Here is a tiny trained network, its code and every weight. The questions are about switching its units off for an input and a class, where a switched-off unit gives its printed mean instead of its output.

import numpy as np


def w(rows, s, z=0):
    codes = np.array(rows[::2]) - 128.0
    scale = np.full(codes.shape[1], s)
    scale[-1] = z or s
    return codes * scale


def f(y):
    return np.maximum(y, 0)


def log_softmax(a):
    a = a - a.max(-1, keepdims=True)
    return a - np.log(np.exp(a).sum(-1, keepdims=True))


def net(x, mask):
    res = np.array(x, float).reshape(1, 4) / 4 @ E
    y = f(res @ A[0][:, :-1].T + A[0][:, -1])
    res = res + np.where(mask, y, B[0][:, -1]) @ B[0][:, :-1]
    return log_softmax(res[-1] @ U[:, :-1].T + U[:, -1])


A, B = {}, {}
E = w([
[176,179,103,230,39,158],'x0',
[164,110,100,149,225,255],'x1',
[128,128,128,128,127,128],'x2',
[195,48,117,204,194,43],'x3',
],0.0087)
A[0] = w([
[103,138,118,96,88,140,134],'neuron 1',
[149,132,133,143,156,99,81],'neuron 2',
[106,136,127,111,132,135,79],'neuron 3',
[141,126,132,128,163,164,98],'neuron 4',
[111,143,108,95,99,159,132],'neuron 5',
[137,139,131,120,109,100,161],'neuron 6',
[146,147,116,211,67,149,48],'neuron 7',
[143,127,176,118,72,86,122],'neuron 8',
[125,123,144,112,106,152,88],'neuron 9',
[103,162,144,57,56,221,81],'neuron 10',
[161,124,120,160,187,246,141],'neuron 11',
[114,155,109,78,94,155,72],'neuron 12',
[104,148,121,116,59,23,153],'neuron 13',
[122,116,126,170,180,189,118],'neuron 14',
[162,140,135,187,75,147,82],'neuron 15',
[131,106,125,185,157,85,53],'neuron 16',
[105,108,101,106,78,67,121],'neuron 17',
[102,150,112,116,118,150,131],'neuron 18',
[110,153,146,105,106,153,96],'neuron 19',
[166,101,123,221,196,38,91],'neuron 20',
[163,141,155,184,84,163,61],'neuron 21',
[116,148,101,204,82,152,63],'neuron 22',
[102,111,134,4,221,83,1],'neuron 23',
],0.019,0.0039)
B[0] = w([
[170,116,142,129,137,129,174],'neuron 1',
[144,93,125,139,124,144,156],'neuron 2',
[134,114,116,139,123,109,141],'neuron 3',
[120,172,114,157,116,125,165],'neuron 4',
[165,106,140,129,126,129,177],'neuron 5',
[137,154,123,122,138,149,158],'neuron 6',
[62,89,125,67,117,130,215],'neuron 7',
[121,185,132,163,120,157,185],'neuron 8',
[142,119,118,131,137,109,148],'neuron 9',
[218,76,131,137,123,110,243],'neuron 10',
[125,233,136,156,163,161,252],'neuron 11',
[166,90,126,128,132,133,179],'neuron 12',
[127,239,129,157,176,131,233],'neuron 13',
[134,200,122,159,134,124,199],'neuron 14',
[64,84,122,103,113,142,200],'neuron 15',
[182,102,134,131,122,112,180],'neuron 16',
[116,172,114,156,141,168,188],'neuron 17',
[150,107,116,145,124,128,164],'neuron 18',
[153,98,119,147,115,133,170],'neuron 19',
[238,59,132,135,119,123,244],'neuron 20',
[73,105,128,95,124,118,194],'neuron 21',
[56,116,133,116,108,75,201],'neuron 22',
[5,81,127,71,97,113,211],'neuron 23',
],0.033,0.018)
U = w([
[88,206,139,192,167,161,250],'0',
[177,50,150,168,119,105,72],'1',
[2,85,141,87,100,103,56],'2',
],0.0097,0.0016)

Each question gives the input, the list of numbers given to net, and the class t.
The units are the neurons (one row each of A and B). Each row of codes is followed by its name. A weight is (code - 128) times the scale printed after its matrix; where a second scale follows, it is the last column's (A, B and U).
mask holds one flag per neuron, in row order. A switched-off neuron (its flag False) gives its mean, the last column of its row in B, instead of its output. The means were averaged over made-up inputs and are rounded, as every weight is.
A unit's drop is (log p(t) with every unit on - log p(t) with that unit switched off) / (log p(t) with every unit on - log p(t) with every unit switched off).
The circuit of an input: a set's keep is (log p(t) with only the set's units on - log p(t) with every unit switched off) / (log p(t) with every unit on - log p(t) with every unit switched off). Starting from the 12 units with the biggest drops (on a tie, the unit counted first), units are removed one at a time, each time the one whose removal leaves the highest keep (on an exact tie, the one counted first), for as long as the keep stays at least 0.8.
units of the circuit, in order: the units of the circuit, biggest drop first
top k neurons: the k neurons with the biggest drops, biggest first
drop of u: that unit's drop, to one decimal
input [-8,7,6,1], class 2: units of the circuit, in order -> (neuron 23)
input [-2,-1,2,2], class 1: top 2 neurons -> (neuron 11; neuron 7)
input [-6,-7,-8,-8], class 1: top 3 neurons -> (neuron 10; neuron 11; neuron 12)
input [6,-5,-1,1], class 2: top 3 neurons -> (neuron 11; neuron 7; neuron 15)
input [6,-2,2,-5], class 2: top 4 neurons -> (neuron 20; neuron 7; neuron 22; neuron 15)
input [0,-7,6,7], class 0: top 4 neurons -> (neuron 13; neuron 10; neuron 17; neuron 8)
input [-7,-5,1,0], class 2: top 2 neurons -> (neuron 23; neuron 11)
input [0,-1,-7,2], class 1: top 2 neurons -> (neuron 11; neuron 13)
input [-5,-5,3,-6], class 1: top 3 neurons -> (neuron 11; neuron 10; neuron 12)
input [1,4,-8,6], class 1: top 2 neurons -> (neuron 20; neuron 13)
input [3,-7,-2,7], class 0: top 2 neurons -> (neuron 13; neuron 10)
input [8,-7,7,-8], class 1: top 4 neurons -> (neuron 10; neuron 23; neuron 11; neuron 1)
input [-8,7,3,-2], class 2: top 2 neurons -> (neuron 23; neuron 13)
input [-4,2,-5,1], class 2: units of the circuit, in order -> (neuron 23)
input [-7,-2,-6,4], class 2: drop of neuron 23 -> 4.1
input [5,3,-6,-4], class 2: drop of neuron 7 -> 0.1
input [-7,-8,5,6], class 0: drop of neuron 12 -> 0.0
